Here is a tiny trained network, its code and every weight. The questions are about switching its units off for an input and a class, where a switched-off unit gives its printed mean instead of its output.

import numpy as np


def w(rows, s, z=0):
    codes = np.array(rows[::2]) - 128.0
    scale = np.full(codes.shape[1], s)
    scale[-1] = z or s
    return codes * scale


def norm(h):
    return h / np.sqrt((h * h).mean(-1, keepdims=True) + 1e-5)


def f(y):
    return np.maximum(y, 0)


def log_softmax(a):
    a = a - a.max(-1, keepdims=True)
    return a - np.log(np.exp(a).sum(-1, keepdims=True))


def net(x, mask):
    res = np.array(x, float).reshape(1, 7) / 4 @ E
    u = 0
    for l in range(4):
        y = f(norm(res) @ A[l][:, :-1].T + A[l][:, -1])
        res = res + np.where(mask[u : u + 9], y, B[l][:, -1]) @ B[l][:, :-1]
        u += 9
    return log_softmax(norm(res)[-1] @ U[:, :-1].T + U[:, -1])


A, B = {}, {}
E = w([
[129,128,130,129,127,130,128,130],'x0',
[138,128,128,134,128,128,120,129],'x1',
[182,44,138,171,156,187,223,155],'x2',
[99,147,126,112,122,113,181,142],'x3',
[244,213,247,43,93,48,251,23],'x4',
[119,44,243,147,226,11,47,215],'x5',
[135,126,128,135,129,133,119,127],'x6',
],0.0024)
A[0] = w([
[138,93,205,122,149,74,132,101,5],'0.n1',
[97,168,10,167,53,252,127,113,183],'0.n2',
[141,102,124,172,119,206,184,109,104],'0.n3',
[196,154,118,60,33,202,165,44,114],'0.n4',
[156,220,162,162,160,161,179,45,98],'0.n5',
[87,113,119,88,201,142,104,120,200],'0.n6',
[94,77,105,199,203,87,105,187,249],'0.n7',
[194,130,216,50,172,100,143,103,35],'0.n8',
[124,32,152,152,119,206,162,183,37],'0.n9',
],0.0039,0.0023)
B[0] = w([
[92,171,120,164,98,198,127,70,157],'0.n1',
[98,171,238,156,103,171,146,76,252],'0.n2',
[249,138,143,84,141,178,156,195,169],'0.n3',
[154,98,70,55,167,69,149,158,221],'0.n4',
[185,114,72,105,134,79,91,156,187],'0.n5',
[187,144,130,121,45,122,133,158,181],'0.n6',
[193,156,92,100,61,65,175,136,253],'0.n7',
[105,132,162,165,49,180,134,88,186],'0.n8',
[45,126,150,182,183,4,153,59,171],'0.n9',
],0.004,0.0046)
A[1] = w([
[191,144,80,40,154,136,104,141,9],'1.n1',
[187,9,82,181,253,105,192,199,122],'1.n2',
[73,153,132,110,38,221,117,178,66],'1.n3',
[156,205,137,131,90,140,83,65,154],'1.n4',
[180,139,137,163,152,85,105,57,160],'1.n5',
[183,134,61,188,120,199,217,113,221],'1.n6',
[173,49,133,214,119,160,229,131,175],'1.n7',
[71,38,114,224,224,139,156,151,124],'1.n8',
[128,216,239,166,135,98,207,126,96],'1.n9',
],0.0037,0.0012)
B[1] = w([
[140,170,54,129,114,116,203,108,174],'1.n1',
[143,197,98,98,77,43,165,32,227],'1.n2',
[137,175,207,131,195,163,97,106,201],'1.n3',
[74,185,120,163,157,58,131,168,240],'1.n4',
[45,120,112,104,99,145,182,152,197],'1.n5',
[143,78,187,76,198,109,83,193,247],'1.n6',
[84,4,101,83,145,122,136,68,251],'1.n7',
[180,178,176,143,132,79,126,43,178],'1.n8',
[86,92,89,180,124,215,14,92,253],'1.n9',
],0.0038,0.0029)
A[2] = w([
[131,203,154,91,128,182,142,134,157],'2.n1',
[149,93,175,115,162,17,149,106,125],'2.n2',
[126,37,206,210,148,172,171,133,109],'2.n3',
[180,49,182,137,152,209,195,62,157],'2.n4',
[90,131,179,112,156,141,215,33,143],'2.n5',
[154,155,77,101,144,110,103,254,3],'2.n6',
[125,118,99,140,141,72,95,237,28],'2.n7',
[54,148,220,138,182,111,96,35,151],'2.n8',
[169,191,85,98,159,187,88,137,128],'2.n9',
],0.0048,0.0024)
B[2] = w([
[133,98,181,204,118,66,79,141,196],'2.n1',
[96,194,109,150,182,196,132,136,252],'2.n2',
[94,83,60,124,219,194,157,93,189],'2.n3',
[100,58,100,130,210,169,125,194,235],'2.n4',
[117,93,111,156,151,149,61,176,239],'2.n5',
[80,2,189,94,93,121,73,195,153],'2.n6',
[137,118,91,46,101,148,191,99,167],'2.n7',
[169,147,192,172,101,205,117,192,240],'2.n8',
[83,198,142,155,108,73,124,77,162],'2.n9',
],0.0052,0.0041)
A[3] = w([
[77,116,92,180,138,2,162,134,122],'3.n1',
[119,46,94,155,159,89,150,105,114],'3.n2',
[116,182,146,118,128,149,112,79,165],'3.n3',
[144,92,113,118,138,168,177,147,166],'3.n4',
[102,208,91,72,87,66,123,36,5],'3.n5',
[96,66,118,44,35,120,111,194,8],'3.n6',
[180,177,200,151,116,129,114,108,136],'3.n7',
[118,85,102,72,49,107,117,214,29],'3.n8',
[108,66,99,113,147,89,125,147,140],'3.n9',
],0.0054,0.0028)
B[3] = w([
[121,184,93,163,60,74,178,43,255],'3.n1',
[115,165,169,136,46,118,134,77,214],'3.n2',
[145,134,163,150,72,129,169,149,201],'3.n3',
[209,148,70,105,180,93,109,152,213],'3.n4',
[74,87,78,217,125,96,162,38,229],'3.n5',
[92,35,153,2,95,128,58,175,198],'3.n6',
[90,197,136,156,91,143,89,184,216],'3.n7',
[107,36,179,41,127,111,90,123,195],'3.n8',
[120,167,164,120,65,102,141,98,213],'3.n9',
],0.0051,0.0032)
U = w([
[39,238,239,254,36,178,14,231,89],'0',
[79,208,65,206,51,34,196,38,197],'1',
[88,31,121,210,219,220,100,191,208],'2',
[236,151,39,49,207,100,211,148,3],'3',
[26,22,180,30,21,54,28,199,18],'4',
],0.0059,0.0035)

Each question gives the input, the list of numbers given to net, and the class t.
The units are the neurons (one row each of A and B). Each row of codes is followed by its name. A weight is (code - 128) times the scale printed after its matrix; where a second scale follows, it is the last column's (A, B and U).
mask holds one flag per neuron, layer by layer. A switched-off neuron (its flag False) gives its mean, the last column of its row in B, instead of its output. The means were averaged over made-up inputs and are rounded, as every weight is.
A unit's drop is (log p(t) with every unit on - log p(t) with that unit switched off) / (log p(t) with every unit on - log p(t) with every unit switched off).
The circuit of an input: a set's keep is (log p(t) with only the set's units on - log p(t) with every unit switched off) / (log p(t) with every unit on - log p(t) with every unit switched off). Starting from the 12 units with the biggest drops (on a tie, the unit counted first), units are removed one at a time, each time the one whose removal leaves the highest keep (on an exact tie, the one counted first), for as long as the keep stays at least 0.8.
circuit, biggest first: the units of the circuit, biggest drop first
unit that matters most: the unit with the biggest drop
top k neurons: the k neurons with the biggest drops, biggest first
k most important neurons of layer l: the k neurons of layer l with the biggest drops, biggest first
input [6,-7,0,-2,-7,4,1], class 4: circuit, biggest first : [0.n7; 2.n7]
input [2,-7,8,2,1,-2,6], class 3: unit that matters most : 0.n3
input [-1,-5,8,5,3,-4,7], class 3: circuit, biggest first : [0.n4; 3.n4]
input [-5,2,1,4,-4,-8,8], class 2: circuit, biggest first : [1.n6; 3.n1]
input [-6,8,1,-6,-1,5,-3], class 1: 2 most important neurons of layer 0 : [0.n7; 0.n2]
input [6,4,-2,5,0,2,2], class 4: top 2 neurons : [0.n2; 1.n2]
input [-1,5,6,-8,-8,2,3], class 1: top 2 neurons : [0.n7; 1.n2]
input [5,3,2,2,-4,-8,-7], class 2: top 2 neurons : [0.n2; 2.n4]
input [3,-6,-4,-3,0,-4,0], class 0: top 3 neurons : [0.n2; 0.n7; 2.n8]
input [-1,-8,6,2,-1,4,-3], class 1: top 2 neurons : [0.n2; 1.n2]
input [2,-1,-7,2,6,2,-8], class 0: top 2 neurons : [0.n7; 2.n8]
input [7,-7,7,-4,1,-6,2], class 3: 4 most important neurons of layer 0 : [0.n4; 0.n3; 0.n5; 0.n8]
input [-5,-4,6,-8,-8,1,-2], class 1: top 3 neurons : [0.n7; 1.n2; 0.n9]
input [0,-8,3,5,0,-7,7], class 2: unit that matters most : 0.n2
input [-3,-2,3,1,-7,1,0], class 1: top 3 neurons : [0.n7; 0.n8; 0.n9]
input [1,-3,7,-3,8,-1,-5], class 3: top 2 neurons : [0.n4; 0.n2]
input [8,6,-1,8,-5,1,6], class 4: top 2 neurons : [0.n7; 1.n2]
input [-7,5,-1,6,1,8,4], class 0: 2 most important neurons of layer 0 : [0.n4; 0.n5]
input [-1,0,5,-5,6,1,6], class 2: 2 most important neurons of layer 0 : [0.n8; 0.n7]
input [-8,8,-6,7,-5,-7,-8], class 0: unit that matters most : 0.n2
